Below are the code and all the weights of a small trained network. Each question names an input and a target symbol and asks about switching units off, where a switched-off unit gives its printed mean instead of its output.

import numpy as np


def w(rows, s, z=0):
    codes = np.array(rows[::2]) - 128.0
    scale = np.full(codes.shape[1], s)
    scale[-1] = z or s
    return codes * scale


def f(y):
    return np.maximum(y, 0)


def softmax(a):
    e = np.exp(a - a.max(-1, keepdims=True))
    return e / e.sum(-1, keepdims=True)


def log_softmax(a):
    a = a - a.max(-1, keepdims=True)
    return a - np.log(np.exp(a).sum(-1, keepdims=True))


def net(x, mask):
    ids = ['αβδεζηθμξπσφψω'.index(c) for c in x.split()]
    T = len(ids)
    res = E[ids] + P[:T]
    u = 0
    for l in range(2):
        q, k, v = (res @ M[l].T for M in (Q, K, V))
        z = softmax(np.where(np.tri(T) > 0, q @ k.T / 3**0.5, -1e9)) @ v
        res = res + np.where(mask[u], z, O[l][:, -1]) @ O[l][:, :-1]
        u += 1
        y = f(res @ A[l][:, :-1].T + A[l][:, -1])
        res = res + np.where(mask[u : u + 16], y, B[l][:, -1]) @ B[l][:, :-1]
        u += 16
    return log_softmax(res[-1] @ U[:, :-1].T + U[:, -1])


Q, K, V, O, A, B = {}, {}, {}, {}, {}, {}
E = w([
[124,102,168],'α',
[118,106,164],'β',
[199,205,253],'δ',
[119,105,164],'ε',
[116,106,163],'ζ',
[115,105,164],'η',
[113,106,163],'θ',
[121,105,165],'μ',
[113,106,163],'ξ',
[113,107,162],'π',
[154,146,116],'σ',
[135,165,107],'φ',
[89,157,125],'ψ',
[26,149,126],'ω',
],0.026)
P = w([
[97,71,146],'0',
[93,90,169],'1',
[95,109,181],'2',
[103,130,189],'3',
[110,150,193],'4',
[121,169,197],'5',
[129,187,198],'6',
[137,204,202],'7',
[145,222,203],'8',
[154,235,206],'9',
[161,251,209],'10',
],0.015)
Q[0] = w([
[174,77,235],'L0H0',
[29,207,237],'L0H0',
[205,233,250],'L0H0',
],0.011)
K[0] = w([
[136,249,115],'L0H0',
[96,228,205],'L0H0',
[141,195,186],'L0H0',
],0.015)
V[0] = w([
[34,88,1],'L0H0',
[198,104,238],'L0H0',
[84,37,224],'L0H0',
],0.006)
O[0] = w([
[165,254,210,6],'L0H0',
[100,47,47,207],'L0H0',
[174,168,61,173],'L0H0',
],0.0083,0.012)
A[0] = w([
[106,71,86,67],'L0N0',
[253,70,148,72],'L0N1',
[92,128,79,85],'L0N2',
[144,111,166,122],'L0N3',
[127,155,55,154],'L0N4',
[162,163,66,56],'L0N5',
[71,134,177,22],'L0N6',
[134,120,188,104],'L0N7',
[233,185,99,124],'L0N8',
[181,102,99,13],'L0N9',
[169,121,89,110],'L0N10',
[161,172,97,242],'L0N11',
[72,151,79,108],'L0N12',
[76,107,147,45],'L0N13',
[163,170,61,255],'L0N14',
[124,142,66,121],'L0N15',
],0.015,0.0072)
B[0] = w([
[154,226,139,248],'L0N0',
[76,230,15,141],'L0N1',
[127,207,171,178],'L0N2',
[78,113,114,142],'L0N3',
[122,100,134,162],'L0N4',
[121,236,153,131],'L0N5',
[245,181,175,150],'L0N6',
[170,148,42,149],'L0N7',
[148,254,44,133],'L0N8',
[106,220,197,150],'L0N9',
[67,126,85,152],'L0N10',
[203,55,128,149],'L0N11',
[89,186,229,170],'L0N12',
[163,77,138,159],'L0N13',
[147,52,218,153],'L0N14',
[84,112,116,164],'L0N15',
],0.0076,0.016)
Q[1] = w([
[244,216,137],'L1H0',
[62,182,199],'L1H0',
[14,11,160],'L1H0',
],0.012)
K[1] = w([
[116,245,162],'L1H0',
[153,161,52],'L1H0',
[237,68,151],'L1H0',
],0.011)
V[1] = w([
[80,198,149],'L1H0',
[245,149,77],'L1H0',
[125,157,90],'L1H0',
],0.011)
O[1] = w([
[254,132,74,254],'L1H0',
[130,42,124,121],'L1H0',
[153,132,37,160],'L1H0',
],0.008,0.0059)
A[1] = w([
[144,213,135,65],'L1N0',
[159,9,222,78],'L1N1',
[157,77,160,241],'L1N2',
[47,153,91,89],'L1N3',
[72,10,36,166],'L1N4',
[156,127,210,124],'L1N5',
[149,207,167,154],'L1N6',
[67,8,79,63],'L1N7',
[152,180,67,2],'L1N8',
[125,107,186,106],'L1N9',
[156,204,92,54],'L1N10',
[39,90,177,49],'L1N11',
[110,169,69,13],'L1N12',
[29,34,188,130],'L1N13',
[122,106,156,82],'L1N14',
[49,146,163,71],'L1N15',
],0.011,0.013)
B[1] = w([
[139,76,135,193],'L1N0',
[224,111,123,177],'L1N1',
[102,166,165,247],'L1N2',
[168,95,113,162],'L1N3',
[64,123,97,184],'L1N4',
[140,143,120,184],'L1N5',
[128,133,89,232],'L1N6',
[151,136,8,145],'L1N7',
[83,167,172,161],'L1N8',
[167,144,105,150],'L1N9',
[122,49,131,201],'L1N10',
[166,147,86,150],'L1N11',
[166,155,179,153],'L1N12',
[139,59,145,215],'L1N13',
[114,148,127,130],'L1N14',
[154,143,127,144],'L1N15',
],0.015,0.012)
U = w([
[118,135,125,248],'α',
[110,119,172,165],'β',
[145,239,183,254],'δ',
[125,134,151,127],'ε',
[150,156,65,162],'ζ',
[114,128,159,146],'η',
[110,122,170,184],'θ',
[128,175,19,172],'μ',
[115,129,161,153],'ξ',
[173,111,246,85],'π',
[114,136,147,154],'σ',
[107,116,178,177],'φ',
[158,35,96,24],'ψ',
[243,168,93,8],'ω',
],0.013,0.0073)

Each question gives the input, a string of symbols that net reads in full, and the target symbol t.
The units are the heads (3 rows each of Q, K, V and O) and the neurons (one row each of A and B). Each row of codes is followed by its name. A weight is (code - 128) times the scale printed after its matrix; where a second scale follows, it is the last column's (O, A, B and U).
mask holds one flag per unit, layer by layer, with each layer's heads first. A switched-off unit (its flag False) gives its mean, the last column of its rows in O or B, instead of its output. The means were averaged over made-up inputs and are rounded, as every weight is.
A unit's drop is (log p(t) with every unit on - log p(t) with that unit switched off) / (log p(t) with every unit on - log p(t) with every unit switched off).
The circuit of an input: a set's keep is (log p(t) with only the set's units on - log p(t) with every unit switched off) / (log p(t) with every unit on - log p(t) with every unit switched off). Starting from the 12 units with the biggest drops (on a tie, the unit counted first), units are removed one at a time, each time the one whose removal leaves the highest keep (on an exact tie, the one counted first), for as long as the keep stays at least 0.8.
circuit, biggest first: the units of the circuit, biggest drop first
most important unit: the unit with the biggest drop
k most important neurons: the k neurons with the biggest drops, biggest first
top k neurons in layer l: the k neurons of layer l with the biggest drops, biggest first
input ε μ σ φ σ α σ ω φ ω ζ, target ω: circuit, biggest first => [L1H0]
input θ ω α σ, target ω: circuit, biggest first => [L0H0; L1H0]
input σ σ ζ β δ, target μ: circuit, biggest first => [L0N1; L0H0]
input η π σ α η, target ψ: 3 most important neurons => [L0N0; L0N2; L0N12]
input ψ ψ ψ β α ψ ξ, target δ: circuit, biggest first => [L0H0; L1N13]
input φ ε φ ζ, target π: circuit, biggest first => [L0N0; L0H0; L1N1]
input φ ε ξ φ, target π: top 2 neurons in layer 0 => [L0N0; L0N14]
input σ ζ ζ φ ε, target π: top 3 neurons in layer 0 => [L0N0; L0N2; L0N6]
input δ σ ε α, target μ: circuit, biggest first => [L0H0; L0N0]
input σ ε σ ε, target ψ: 3 most important neurons => [L0N0; L0N12; L0N2]
input ψ ω δ ψ θ, target μ: 2 most important neurons => [L0N0; L1N13]
input ζ μ μ ζ η δ ξ ψ φ β, target μ: 2 most important neurons => [L1N13; L1N2]
input θ ε μ ψ β σ, target δ: top 2 neurons in layer 0 => [L0N8; L0N0]
input β ε ε ξ σ φ α, target π: top 4 neurons in layer 0 => [L0N0; L0N2; L0N6; L0N12]
input α π φ ζ φ ω σ ψ η β, target δ: 3 most important neurons => [L0N0; L0N2; L0N3]
input σ ψ ε α φ σ δ π α η, target μ: 2 most important neurons => [L1N13; L1N2]
input ω ξ φ π, target π: circuit, biggest first => [L0H0]
input φ π σ θ φ θ, target π: top 4 neurons in layer 0 => [L0N0; L0N6; L0N2; L0N12]
input α θ α σ σ α, target ψ: top 4 neurons in layer 0 => [L0N0; L0N12; L0N2; L0N9]
input θ ω α ξ ω σ ζ σ σ β σ, target ψ: 2 most important neurons => [L0N0; L0N12]
input ω θ ω μ, target ω: most important unit => L0H0
input φ ψ θ σ μ σ φ σ δ β, target μ: 3 most important neurons => [L1N13; L0N0; L1N2]
input ψ σ ω π ζ β ω ζ π φ α, target π: 4 most important neurons => [L0N0; L0N2; L0N3; L0N6]
input β ε π σ ε, target ψ: top 4 neurons in layer 0 => [L0N0; L0N2; L0N12; L0N9]
input θ σ η β σ, target ψ: 4 most important neurons => [L0N0; L0N12; L0N2; L0N14]
input σ θ ε σ η θ α ξ φ σ, target π: 3 most important neurons => [L0N0; L0N2; L0N14]
input ω ζ β β β θ η σ ω σ θ, target ω: top neuron in layer 0 => [L0N12]
input φ δ π, target μ: 2 most important neurons => [L0N0; L1N13]
input ω φ ξ π, target π: 3 most important neurons => [L0N0; L0N2; L0N1]
